-2.24,+4.94,-3.29,-4.12,+3.55,+3.64
+3.24,+4.11,+2.43,+0.48,-1.83,+4.20
+0.17,-1.78,+1.61,+3.81,-4.53,-0.76
yields +3.81

-4.27,-1.13,+2.42,+1.25
-3.68,-2.14,-0.27,+3.54
+5.64,+3.19,+1.02,+0.00
yields +3.19

-0.84,-1.61,+4.03,+0.39
-2.26,-4.36,+1.90,+4.48
-3.35,-2.33,+3.88,+1.44
yields -2.33

+2.28,-2.03,-1.22,-0.38,-1.32,+2.03
+2.46,-1.38,+2.47,+1.49,+5.05,-0.79
-2.61,-1.40,+1.35,-0.26,-0.89,+4.67
yields -0.26

+5.41,+0.30,+3.16,+2.94,+0.70
+3.35,+0.30,+0.64,-0.62,+0.80
+0.60,+3.03,-0.54,-0.62,+2.51
yields -0.54

+1.23,+0.04,-2.45,-1.42,+4.41,-0.20
-1.44,-0.01,-0.74,+0.33,+3.16,+4.15
-1.42,-1.63,+0.74,+1.56,-4.37,-2.56
yields +1.56

-0.60,+2.34,+1.93,-5.15
+0.20,+1.54,+4.21,+1.77
-0.61,+1.99,-1.86,+0.63
yields +1.99
---
+4.95	+0.26	+0.06	+0.13	+0.37	+3.23 -> +0.37
-3.21	+2.00	-0.67	+4.24	+0.76 -> +4.24
+5.89	-2.76	-1.29	+0.54	+0.96	+1.98 -> +0.96
-1.69	-0.55	+4.89	+0.28	+3.75 -> +0.28
-2.51	+0.68	-0.79	-5.14	+2.05	-0.56	-4.43 -> -0.56
-2.81	-4.84	-4.66	+3.94	-3.85 -> +3.94
-1.75	+4.59	+4.29	-4.35	-0.36	+3.17 -> -0.36
+5.46	-2.48	-0.89	+0.81 -> -0.89
-3.03	-1.01	+0.77	+0.37	+1.40	+4.82 -> +1.40
---
[+1.50, -0.75, +3.31, -4.80, +0.95, +1.90, -1.55] Answer: +1.90
[-0.74, -2.43, -5.09, -3.94, -2.39, -1.85, -0.09] Answer: -1.85
[-3.50, -0.85, +2.55, -5.37, -3.17, +0.07, -0.55] Answer: +0.07
[-2.12, -4.93, -3.92, -1.21, -0.50] Answer: -1.21
[+4.19, -2.55, +0.63, -4.52, +1.75] Answer: -4.52
[-0.35, +1.99, -4.57, +0.70, -0.77] Answer: +0.70
[+0.31, +0.35, +5.30, +1.83, -0.55, +0.60] Answer: -0.55
[+4.43, -5.70, -2.25, -3.90] Answer: -2.25
[+1.45, +0.56, -2.25, +1.24, +0.75, +4.56, -1.06] Answer: +4.56
[+1.16, +0.46, -4.67, +0.35, -4.21, -0.06, -2.04] Answer: -0.06
---
-1.15,-0.59,-3.56,-1.48,-4.61,+2.32
+2.21,+0.44,-1.03,+3.03,+1.17,+1.78
-0.17,-0.42,-0.88,-1.10,+0.70,+1.83
>> +0.70

-0.66,-0.92,+0.34,-0.68,-0.55,-0.48,-0.38
+0.02,-4.92,-1.32,-2.10,-4.77,-3.27,+1.33
+2.90,+2.55,+4.91,-5.21,+1.75,-3.58,-3.12
>> -3.58

+0.16,+0.25,-0.32,-4.86,+0.21
+0.07,-0.07,+4.91,+1.59,+0.18
-0.14,+0.02,+3.62,-0.32,-0.05
>> -0.32

-0.98,+5.74,+0.93,-3.63,-4.11
-0.25,+0.55,-0.02,+0.12,+0.05
-1.98,-3.67,-3.11,-1.25,-1.08
>> -1.25

-0.46,-2.22,-1.39,-3.02,+0.08
+1.85,+3.36,+2.65,-1.04,+3.02
-1.00,+5.32,-5.27,-0.07,+1.14
>> -0.07

-1.40,+0.79,-1.27,-0.68,-0.52
+5.37,-3.47,-2.21,+3.87,-0.83
+3.92,-3.73,-2.51,+1.71,-0.80
>> +1.71
---
[[-0.55 +4.55 +1.16 -3.25 -1.18 +5.85]
 [+1.35 -1.00 +3.63 -0.33 +3.84 +0.21]]
+5.85, -3.25

[-5.57 +0.30 +0.26 +2.02 -0.45 -4.74]
+2.02, -5.57

[[+1.58 -2.51 +0.36 +0.51 +2.09 -1.40 +4.92]
 [+0.38 +2.41 +1.27 -0.13 +0.69 -0.47 +5.48]]
+5.48, -2.51

[[-3.23 -0.88 -4.19 -2.71]
 [-2.49 +2.07 -0.63 +0.70]]
+2.07, -4.19

[-2.61 +0.91 -3.44 -5.52]
+0.91, -5.52

[+4.93 +1.26 -0.82 -1.18 -3.81 +4.73]
+4.93, -3.81

[-4.22 -1.57 +2.48 +0.15]
+2.48, -4.22

[[+4.23 +2.77 +0.06 +1.05]
 [+4.06 +2.71 +0.16 +0.98]
 [+3.70 +2.60 +0.57 +1.00]]
+4.23, +0.06

[+1.84 +2.97 +2.94 +4.61]
+4.61, +1.84

[[+2.14 -1.00 -1.36 -4.47]
 [+2.49 +0.54 -0.09 -2.96]]
+2.49, -4.47
